Here is a tiny trained network, its code and every weight. The questions are about switching its units off for an input and a class, where a switched-off unit gives its printed mean instead of its output.

import numpy as np


def w(rows, s, z=0):
    codes = np.array(rows[::2]) - 128.0
    scale = np.full(codes.shape[1], s)
    scale[-1] = z or s
    return codes * scale


def norm(h):
    return h / np.sqrt((h * h).mean(-1, keepdims=True) + 1e-5)


def f(y):
    return y / 2 * (1 + np.tanh(0.7978845608 * (y + 0.044715 * y**3)))


def log_softmax(a):
    a = a - a.max(-1, keepdims=True)
    return a - np.log(np.exp(a).sum(-1, keepdims=True))


def net(x, mask):
    res = np.array(x, float).reshape(1, 6) / 4 @ E
    u = 0
    for l in range(3):
        y = f(norm(res) @ A[l][:, :-1].T + A[l][:, -1])
        res = res + np.where(mask[u : u + 5], y, B[l][:, -1]) @ B[l][:, :-1]
        u += 5
    return log_softmax(norm(res)[-1] @ U[:, :-1].T + U[:, -1])


A, B = {}, {}
E = w([
[99,156,136,134,207,82,144,59,33,116,94,223],'x0',
[134,192,173,118,120,144,103,106,107,189,129,172],'x1',
[116,85,124,142,145,79,144,114,119,105,99,105],'x2',
[153,184,224,109,88,103,111,97,126,225,112,120],'x3',
[144,210,104,119,103,253,113,173,150,149,201,190],'x4',
[139,115,127,117,103,138,130,155,160,125,137,91],'x5',
],0.002)
A[0] = w([
[149,27,23,130,165,126,133,142,113,55,113,153,72],'0.n0',
[133,155,168,111,160,58,147,88,71,139,103,208,3],'0.n1',
[138,50,167,107,121,28,115,120,124,114,108,48,24],'0.n2',
[135,44,155,149,128,3,161,92,135,160,79,24,43],'0.n3',
[139,143,137,131,172,44,117,77,61,144,76,230,16],'0.n4',
],0.0067,0.0016)
B[0] = w([
[77,107,77,109,111,205,144,197,201,113,216,92,213],'0.n0',
[56,187,153,228,142,119,142,9,129,169,206,139,196],'0.n1',
[213,53,150,57,130,71,62,161,68,55,17,115,218],'0.n2',
[208,53,182,17,98,92,2,194,86,78,17,83,254],'0.n3',
[62,183,188,182,173,105,123,14,50,159,157,201,215],'0.n4',
],0.0045,0.0096)
A[1] = w([
[170,123,61,180,195,21,237,113,87,116,2,175,57],'1.n0',
[141,88,54,104,199,7,228,130,114,114,12,146,31],'1.n1',
[134,135,95,202,189,17,233,87,94,142,3,164,24],'1.n2',
[225,110,110,173,152,18,183,66,77,98,17,148,11],'1.n3',
[210,51,40,168,148,23,198,136,134,73,11,90,60],'1.n4',
],0.008,0.0011)
B[1] = w([
[179,165,38,145,130,239,133,213,115,126,150,229,142],'1.n0',
[163,130,169,96,99,117,60,139,126,123,106,99,178],'1.n1',
[95,179,99,157,117,190,165,120,181,149,224,127,182],'1.n2',
[89,71,3,121,114,209,225,250,248,85,204,72,235],'1.n3',
[133,170,224,135,141,80,11,39,39,148,71,161,254],'1.n4',
],0.0031,0.0055)
A[2] = w([
[195,167,121,156,96,96,184,129,165,187,86,128,73],'2.n0',
[209,143,72,175,128,85,196,119,139,128,90,143,63],'2.n1',
[155,121,84,145,143,105,148,137,140,148,86,120,70],'2.n2',
[181,198,167,111,76,159,116,146,161,207,123,125,114],'2.n3',
[193,129,45,153,141,43,254,152,175,147,12,115,4],'2.n4',
],0.0086,0.0012)
B[2] = w([
[161,179,101,120,113,197,116,157,137,138,152,174,140],'2.n0',
[180,180,127,106,108,254,57,179,74,129,167,238,93],'2.n1',
[139,140,133,130,113,219,62,150,81,120,176,194,102],'2.n2',
[212,150,127,137,107,111,176,148,121,185,68,156,253],'2.n3',
[181,100,177,131,41,130,81,151,173,169,146,41,110],'2.n4',
],0.0055,0.0042)
U = w([
[49,185,170,201,164,111,133,2,89,156,185,177,207],'0',
[242,188,114,139,79,142,201,170,160,220,73,166,100],'1',
[163,49,174,56,121,76,24,149,86,58,39,88,197],'2',
[80,92,33,119,130,190,180,202,217,77,193,90,1],'3',
],0.0064,0.00077)

Each question gives the input, the list of numbers given to net, and the class t.
The units are the neurons (one row each of A and B). Each row of codes is followed by its name. A weight is (code - 128) times the scale printed after its matrix; where a second scale follows, it is the last column's (A, B and U).
mask holds one flag per neuron, layer by layer. A switched-off neuron (its flag False) gives its mean, the last column of its row in B, instead of its output. The means were averaged over made-up inputs and are rounded, as every weight is.
A unit's drop is (log p(t) with every unit on - log p(t) with that unit switched off) / (log p(t) with every unit on - log p(t) with every unit switched off).
The circuit of an input: a set's keep is (log p(t) with only the set's units on - log p(t) with every unit switched off) / (log p(t) with every unit on - log p(t) with every unit switched off). Starting from the 12 units with the biggest drops (on a tie, the unit counted first), units are removed one at a time, each time the one whose removal leaves the highest keep (on an exact tie, the one counted first), for as long as the keep stays at least 0.8.
units of the circuit, in order: the units of the circuit, biggest drop first
k most important neurons: the k neurons with the biggest drops, biggest first
top k neurons in layer l: the k neurons of layer l with the biggest drops, biggest first
drop when u is switched off: that unit's drop, to one decimal
input [-8,5,-8,-6,5,-3], class 1: units of the circuit, in order => [0.n0, 0.n3, 2.n3]
input [4,-2,-8,5,3,4], class 1: units of the circuit, in order => [0.n4, 0.n3]
input [0,7,-6,6,-7,1], class 0: units of the circuit, in order => [0.n1, 0.n4]
input [1,4,-8,-8,2,7], class 3: units of the circuit, in order => [0.n3, 0.n4]
input [2,1,6,8,-1,-2], class 0: units of the circuit, in order => [0.n1]
input [-2,-4,-7,4,3,-7], class 1: 2 most important neurons => [0.n3, 0.n2]
input [-4,7,8,-4,8,2], class 1: top 3 neurons in layer 0 => [0.n2, 0.n3, 0.n0]
input [-5,1,7,-8,0,6], class 3: top 2 neurons in layer 0 => [0.n0, 0.n3]
input [-1,3,3,1,4,-1], class 1: top 2 neurons in layer 0 => [0.n2, 0.n3]
input [2,2,-4,6,-8,-8], class 0: 3 most important neurons => [0.n4, 0.n1, 1.n2]
input [2,-4,-8,-3,2,3], class 3: drop when 0.n3 is switched off => 0.1
input [-7,-6,-5,-5,4,8], class 3: drop when 0.n3 is switched off => 0.2
input [8,-7,0,3,-3,-4], class 0: drop when 0.n4 is switched off => 0.3
input [-7,-6,2,-4,7,8], class 3: units of the circuit, in order => [0.n3]
input [-5,-8,-3,3,8,8], class 1: top 2 neurons in layer 0 => [0.n0, 0.n3]
